[ -4 -14  18 -50   5 -29  63  -1 -23   1  33  -4  -6   4 -41   0 -47  48
  66  34 -50  42  11  37  36   3  13 -10  24 -21 -21   0   3  -3  29 -16
  26 -40] => geven
[  5  16  -6  19   4 -19 -20  20  46  -1   6   5  -8   1 -18  -5 -49 -19
   7  14  34   5   9  18   4 -30  27 -27  16 -19 -24   0   3  12 -21  13
 -17   4] => Bon
[ 20 -13 -41  30 -85 -12  15  49   1  32   5  18   4  57   9   7  -6 -28
  -4  18  37 -23  33  39   9 -26 -34  -5  30 -73  33  20  -9  21  -6  17
 -32 -60] => Milad
[  1  19  19  21 -27   3 -10 -10  42  19   4  -2 -47 -14 -21  -9 -44 -37
  -8 -12  34  -2  -3   3  14   2  -3 -17  11 -20  -8 -14  12  18 -29  13
 -34   8] => razud
[ -8  31  17  -1  26  12 -67  -4  30  -8   9   5 -46  24   7 -36 -27  44
  21  40   3 -37   0   3 -34  10 -16  18 -54  -1 -17  10 -40  -9 -30  -3
 -28 -43] => zezo
[ 11  45 -46  63  34  -7 -24 -32 -40   7   3  33  13  17  41   7  -8 -15
  25  -6  14  22 -18 -19 -22   1   4 -16 -27 -16  17  35  21  -2   6   4
  -4  64] => luki
[ -1  38  -2  20  -4  35 -56 -32 -40 -25   3  -6 -44   5  53 -42 -37  13
  17  14   7 -36   4  27  14   7 -32  40 -54   1 -24  32 -41 -16 -38  23
 -48 -33] => Bon
[  2   8 -34  53  30 -25 -32   0 -29   6 -16  22 -11  16  31 -12   5  -7
  25  12   1  -8   3   5 -16 -12   4 -17 -10 -19  -3  32  16  13  15  16
 -18  17] => buge
[ 15  48  -3 -13  -4  17 -54 -29   8 -15  -4   7 -57   5   3 -21 -23  26
  21   2   8 -25  -6  -5 -26  14  -1  34 -59  -5 -34  40 -41 -12 -45   2
 -36 -56] => Milad
[  3  23   3  13  16   1 -35  17  29  10  -9   4 -17  -5  -4  -2 -42 -43
   1  12  19 -18   8  25  -1 -22  17 -36  21  -6 -33  -5   3  16 -27  15
  -9  14] => Bon
[ -9  -5  13 -21  17 -14  47 -22 -23   1  48 -23  32  11 -64   0 -38   0
  42  30 -14  28 -12   2  29   8  13 -40  34 -37  23   2  -3   6  39 -17
  31 -17] => Bok
[ 22  21 -36  57  26 -24 -35   3 -31  23   7  39 -11   3  27  -1   5 -15
  17  -6   0   6  17 -18 -19  -2   7   7 -15 -10  -4  60   3 -12   0   5
 -10  25] => Milad
[  5  21 -21  -8 -24  12 -53 -14  17 -12  -9  14 -36   3  33  -8 -16  19
   4   1  25 -24   6  -2   7 -17  16  29 -58   4 -42  -7 -12   7 -22   5
 -21 -21] => dagag
[  1  24   4   3  -5  17 -27 -14  21   4  12   0 -49   1  22 -32 -26  14
  12   1  31 -27   3   5   3  -1 -11  40 -42 -14 -47  19 -30 -23 -21  12
 -48 -30] => zezo
[ -8 -24 -32   6 -18   0  -7  12  20 -12 -26  -2   4  13  20 -20  -7  17
 -16  24   1 -22  32  -3  11 -28  -3  12 -28 -18 -29   7 -30 -21  -6  -7
 -18 -24] => zezo
[ -6  -5 -12 -27 -38 -27   7  26  74  14   7  41   5  13  38 -19 -15  -2
  19 -15  20  24   7  10  48 -92  21  19  -3   2 -17 -27 -11  -2 -12  -8
 -17 -21] => mokep
[ -8  17 -72   2 -31 -20  -4  49 -24 -46 -40   5  -7 -20  14 -14  11  21
 -42 -17  33 -21  -2 -10  24 -27  -7  26 -42 -18  33  58 -11  26 -32   1
 -57 -28] => tosos
[ -3 -14 -26   4  61 -19  13 -44  22  -5 -57  -4  22  -1  -9  10   1  12
 -25  21  14 -19  -6 -18 -13  33  -3 -30 -11 -20 -12  27 -14  -1  20  -9
 -29 -13] => buge
[  5  44 -23 -13 -26  13 -31 -44   0 -20 -15   5 -30  24  26   9 -18  43
  17   5  20  10  -8   1   2  24  -4  35 -88 -23 -41  -8 -17  15 -11  -1
 -33 -35] => dagag
[ 15  39   2  -8  -8  -7  -1 -17  13   6  -7  20 -47  -4  -1 -17 -25  44
  29 -10  13  12  -8 -13 -23  16   8  51 -54 -29 -67  35 -22 -12 -29  -6
 -18 -61] => Milad
[-22 -13 -27   3   7 -27 -63  19  18 -12 -39  -1  14   3  19 -10  31  25
   4  20   4 -28   7  15   9 -18   1 -28  -1  -2 -49   4  -6   1  15   0
 -20 -45] => buge
[-18  37 -25  24  26  41  -8  -2 -30  14   0  16 -35   8  23 -27 -20  19
  23  18  14 -48  27 -30  15  10 -76  16 -66 -44 -41  34 -18  10 -13   2
  14 -17] => Bok
[ -8 -12   5  24 -45  13 -45  -7  27  -3 -23  43   3  31   2  -6   7 -32
  -6  -7  52 -16 -66  31 -41  18  54 -14 -11 -12  18 -33 -16  32  32 -14
 -47  -4] => tosos
[  5  17  13  -8  29 -15  12  12  38  26  20  13  -3   2  -1 -15 -55 -36
  14 -13  25  11  -7   0  36 -56  24 -22  15  -4 -24  -7   0  20  -4   0
   4  70] => Bok
[-32 -60 -19  11 -56   5 -25  21  56 -32 -31   6  16  12  49 -37  27  43
 -10  17  14  -5  -2  12  41 -25 -21  -2 -35 -26 -11  10 -17  24  30   1
 -27 -74] => tosos
[ 12  35  -9   5  -1 -14   2  16   8  11  -6 -10 -23  -4 -37  -9 -35 -29
   7  -1   5  -3  -4   4  -4 -14  29 -21  17 -10  16  32   4  21 -25  12
 -11  10] => Milad
[-10  17  17 -47  -1  -5  81 -24 -22   8  66  -2  33  19 -98  -2 -42  33
  30  32  -4  23 -12 -26  -2  37 -22 -35 -19 -67 -16  -9 -19 -11  49 -60
  22 -53] => luki
[  7   2  -7 -26   7  13 -23 -55  20   9  17  17 -42  25   1  -8 -14   0
  33  -7  41 -17 -17  -9  12 -21  23  33 -35 -23 -20  10  -7  -1  -3  21
 -13 -46] => Bok
[ 16  10  -8   3 -10  20 -44 -32   1  -1  -4   9 -40  17  39 -40 -28  19
  16  12  41 -25  32  -4   5   7 -17  36 -46  12 -26  10 -22 -11 -41   8
 -28 -32] => razud
[ 17  29 -33  57  48 -26 -47   0 -66  -7 -25  47  -5   8  68 -14  11 -41
  12   4  40  -7 -13 -20 -16  -8   1   8  -7 -11   7  36  -9   2   3  -4
  -2  35] => razud
[  1 -16 -42   6 -25  -7 -38  11  10 -25  -3  19   6   3  18 -14 -10  11
  14   4  12  -4  14 -35  -7 -27  21  -6 -51 -12 -23  19 -20   0  15   6
 -16 -54] => luki
[-17  17  -3  16 -38 -10  22  49  26  18   2  16 -24 -57 -18 -26 -39   6
  -6   2   0 -12  33 -12  18 -13  23  18  10 -27 -42  -2  -2   4 -60 -28
 -35 -18] => zezo
[  8 -20  -5 -26  26 -27   2 -35  54 -38 -41 -20  18   6   2  -2  20  23
 -39   7   0   4  18 -28  -3  19   3 -21 -13  -2 -23  -2 -29  -4 -22  -6
 -34  -2] => razud
[ 26   1 -31  30  27   8  -6 -28  22   5  -7  16  24  14  13  -4 -15  21
  -6   2   7  -3  23 -49 -49  38 -17 -39 -72  -6  -6  41 -17 -37  -4   3
 -33  -5] => luki
[  4  26  22   2  -5  -3  21  21  52  22  27  -5 -18  -7 -39 -17 -17 -24
  20 -15  13  -4  15 -13 -14 -23  30   1  34   4   2  -6  -2   3 -31   3
  13  35] => Milad
[  1   9 -29  57  47 -32 -20  -3 -24   7 -10  21 -14  -1  40 -15  13 -17
   2  11   1  -6 -13 -38 -29 -10  30  23 -24 -19  25  43   1  -4   1  15
 -16  40] => zezo
[-10   0 -35  -3  15  -1  24 -35  31 -17 -18 -19  22 -16 -24   6   5   4
   4   9   7 -20 -13 -29  -7  26 -17  -8 -18 -14  34  35 -35  -7  19   8
 -50 -29] => buge
[ -4  48  -4   6  -1  26 -77 -22  12 -26  13  12 -46  14  27 -28 -24  32
   3   0  39 -37   7  20  -9  12 -22  25 -54  25 -33  -7 -32  -6 -34   4
 -41 -13] => mokep
[  6  40 -27  -4  -7  -2 -16   5  -8   1  14 -11 -48 -18  36 -45 -48  60
  48  15  24 -23  18  -2  13   1   0  35 -57   2 -85  35 -15 -22 -28  23
 -19  15] => geven
[  7  54 -19   4 -29  26 -53 -25 -13  -8   5  14 -34   7  38  -8 -10  15
  -7 -19  56 -24 -28   1  -2   1  -4  50 -83   4 -24  -2 -15 -14 -13  -2
 -35   9] => dagag
[-24  23   8  27 -38   9 -34  -4  87 -15  29   2 -33   5 -17  -5  -8  25
  18  -3  25   9  11  22  14 -14  -9 -16  25 -27  -4 -17  16  24 -46   0
 -28   2] => tosos
[-32  24  19 -27  10 -29  81 -26 -29  20   3  12   4   2 -36 -22 -32  22
  64  10  -4  33 -81  24  25  17  25  26  21 -30  -4  -5 -12  11  57 -10
   9 -62] => mokep
[ -4  26 -24  54  26 -19 -23  -1 -16   5  -4  22  -7   2  25   3  34 -16
  13  -1   2  -4   2 -13 -26  17  18  11   2 -22   4  19   1  -3  -9   8
 -35  27] => zezo
[  8  11 -23  38  30 -26 -38  19 -33  11  -8  33 -21 -10  71   2  -5 -12
  22   6   2 -11   7  -9   0  -9  -1   9 -13  -4  -5  34 -10 -12   3  18
 -15  32] => geven
[  8   1 -35 -15 -11   6 -13   7   3  -5 -31  25  -2  16  -8 -12  -8   7
  -3   8  -5 -23  17   1   3 -15   3  11 -32   3  -3  34 -38  -7 -10 -20
 -21 -44] => Milad
[ -3   2   0 -21  23 -22  67 -15 -57   7  41 -24  24  12 -65  -7 -35   1
  24  36  14  27 -26   9  12  27  12  -4  -4 -47  18  21  12  16  63  -6
  22 -27] => Bon
[-40   1  19 -19 -17 -17  88  -9 -32  17  -8  -1  18  15  10 -15 -14  51
  59  23 -33  58 -21  24  34   6  -5  48  13 -22  32 -29  19  23  21  -9
  49 -70] => mokep
[-26  41 -39 -15  33   4 -12 -61  12 -20 -16  27 -45  40  21 -31   2  74
  42   3  42 -10  13 -37  18   5 -11  85 -97  -5 -32   7 -38  -5 -10   4
 -27 -56] => mokep
[  0 -21 -42  -7  30   3  18 -19  34 -29 -35   2  40  18 -10 -17  26  16
 -20  11  40 -28 -18 -22  -9  15  -7 -31 -27 -14  29  49 -34 -21  23 -13
 -35 -29] => tosos
[ -6  19   8   6   3  -9   1  35  17   2  -9   9 -49 -21  10  -1 -47  -4
  17   7 -13  -7  18  17  19 -22  -3 -14  13 -10 -16  -2   5  21 -32  13
  -4  21] => geven
[ -6  35 -32   9 -10 -11  -8  14  33  -3 -20  22 -31  -7  30 -26 -29  51
  40  10  18 -21  -1   2  22  -6 -10  22 -35 -22 -74  26 -26  12 -18  17
 -36 -50] => dagag
[ -3  20  -8  14  22 -10  -9   8  42  11 -12 -21 -22 -15 -30 -13 -48 -17
   3   4  27 -31  15  22   8 -26   6 -49  40  -4 -54   4   6   3 -14  15
 -14  31] => buge
[ -6  23 -55  74  53 -29 -21 -16  -3 -17 -31   6  26  15  50  11 -12  -4
  54  21   8  17  11   1 -11  11 -15 -12  16  -9  -1  34 -28  23  34  30
 -21  53] => buge
[  2  -6 -29  -2  32  -1  16 -33  36 -13  -6  -5  37 -24 -18  -6 -18  13
 -32  18  29  -5 -20 -28   9  19 -14 -14 -51 -28 -15  49 -24 -32  24 -18
 -31 -14] => Bon
[  6  38  11  -4   8  22 -23 -25  23  -4  31  17 -30  10   9 -39 -56  53
  35   4  30 -11   7  -3 -22  10  -1  27 -51  21 -32   3 -16   3 -33   1
 -17   1] => luki
[ -2  29   1  31   6 -29 -37  30  18   9  21  -3 -40 -10 -24   8 -47 -34
  -1  -6  18   0   9 -11  18 -23   5 -49  13 -50 -29   5   9  37 -24  22
 -20  14] => Bok
[ -5  31 -35  53  35 -11 -18  -7  18  18 -13  49 -18   4  23   2   0  -3
  39  -8  19  -3   5 -17 -24  -8  -7  17 -21  -8   2  19   1   6  -3   6
 -24  26] => buge
[  6 -18  -5  -9  39  10  25 -38  50 -15 -26   5  24 -11 -10   0  -5   6
 -28  10  -1  -7  10 -11  -6  29   2 -18 -15  -5 -12  22 -35 -33  -1 -26
 -43  -8] => zezo
[ 15  13 -34 -10 -44 -24  -2  39 -17 -24   1 -16  20  26  19   6 -19  30
 -17  15 -18   5  30  24  23 -17 -34 -24 -30 -24 -24   3 -28  -2  -6  -4
 -28 -17] => dagag
[  3  23  -7 -19  -2  15 -55 -13   6 -19   2  -3 -53   7  44 -25 -22  41
  29  20  24 -32  30   6  16   4  -8  23 -55   5 -44  10 -23  -3 -35  14
 -32 -19] => geven
[ -1  25   6 -12  16  -9   5  12  43   5   2 -11 -20 -19 -24 -10 -26 -18
  12  10  10   2  -6   2  -9 -13  46 -12  12  -6  -7   1  13  25 -27   4
 -10  21] => zezo
[-21  36 -13 -17  15 -22  49 -20 -44  -9  11  -7  -5   9 -45 -14 -25  18
  45   7  18  22 -26  10  36   5   6   1   9 -36  -9  14  -3  -9  34  -5
   8 -64] => mokep
[ -3 -15   0 -11  -7 -26  68  19 -18  -5  35  14  16   1 -39 -27 -25  46
  28  32 -31  28 -33  42   7   1  -7 -27  25 -43  27  44  22  28  27 -28
  11 -34] => tosos
[ 15  15  10 -13   8  14 -74 -20  44 -21   3  13 -39  21  31 -35 -17  52
   3  18  74 -34 -25  18 -41  19   1  19 -53  -2 -39  20 -20  10 -23   1
 -32 -45] => tosos
[ 27  26  10 -40  -1  12 114   2 -34  14  17  23  31  24   2  17 -39 -18
  -7   5  36   7 -65  75  31  14 -80 -11  18 -61  27  28 -12  16  54 -28
  -8 -21] => dagag
[ -1  28 -17  51  39  -9 -24 -27 -28  13  -7  39 -11  -5  46  -4 -11 -38
  18 -20  25  -5 -64  -8  11 -36   6   3   2 -39 -28  35  -6 -26  20   3
   7  43] => Bok
[ -3  31   0  26  17 -26 -10  10  20 -13   5  23 -26  -9 -10  -1 -31 -13
  -4  -6  15   1  -5 -19 -20 -16  25 -27  10 -35 -29  -7  11  45 -25   0
 -11  33] => luki
[-10  41   8 -34  18  -8  62  -9 -51  -2  26 -21  24  20 -63  -4 -28   8
  36  20  14  39 -43  25   7  13  11   6  -5 -32  20   1  11  -1  35 -18
  32 -25] => Bon
[-15  -3  19  31   4  13 -93 -19  42 -24   6   3 -18 -26  47 -31 -32  33
  43  27  -8   9 -26   4  -6  -7  31 -12 -24  10 -59  -1   4  23  -6   8
  25   2] => Bok
[  2 -17 -15   0 -29  -7 -16  26  19   0  -5  31  16  14  37 -42  -3   7
   0   5  14  -9  -5  20  16 -44  19  11 -42  -5 -29  10 -15 -14   1  -3
 -34 -23] => Bon
[-15  -4  -6   2  41 -16  10 -13  80 -32 -25 -16  -3 -33 -30  -1  -9  28
 -32   4   4  -3   6 -44   1  -7   2  -1 -10 -17 -13  26 -33 -45 -22 -10
 -30 -27] => zezo
[  7  44 -25  56  22  -5 -51   4 -18  -2  21  42  -5  12  46  -2 -16 -41
  38  -8  49   8 -13  19   4 -12  -4  22 -13  -4  15  31 -18   8  15  24
 -43  25] => Bon
[-11  25 -20  30 -15  13 -16 -12  -1 -15  -5   0 -42  22  32 -32 -26  49
  13 -17  32 -22   4   6  26   1 -29  58 -71  10 -36   9 -37 -17  10  35
 -42  -4] => dagag
[ 14  32 -40  42  27 -24 -44  22 -45  28 -22   9 -12  -6  52  12 -19 -49
  16   3 -16   2 -13 -28 -17  -3 -45  -4 -30  -2  14  47 -21   0  16  34
  -5  24] => razud
[ 26  12 -16 -36   1  19   4 -48 -43  -2 -11   2 -68  25  40  -9 -27  18
  12  -2  20 -27  43  14  23   5  -1  53 -54  -2  -9  19  -8 -11 -47  21
 -42 -22] => geven
[  9  22 -48  47  50 -26 -47  -6  -9   6  -7  22  10  10  42  -6 -15  11
  15  10  14  -5  28 -34 -11  -4  -1 -20 -24   3 -11  42  -7  -1 -10  17
 -20  26] => luki
[-12  31  -9 -31   5 -18  68  -3   1  -2  17  -1   6 -11 -84   4 -35  36
  26   1  11  34 -72  23 -11  23  17   6   7 -22  20  22  12  24  34 -22
   8  -7] => tosos
[-10 -14 -37  -9  -4  -3 -32   4  27 -24 -18  25  13  -8  33 -10  -2  16
  -8  15 -10 -20   5 -26  24 -39  -6  -4 -41 -28 -47  17 -36   4  -8 -21
  -8 -16] => Bok
[ 19 -10 -15 -18  29   4  15 -26  53  -6 -18  -7  32  -7   7 -12  -6 -13
 -21  16  31 -18  10 -49   0  18 -35 -29 -26  -6  15  34 -45 -30  -5 -13
 -28 -18] => razud
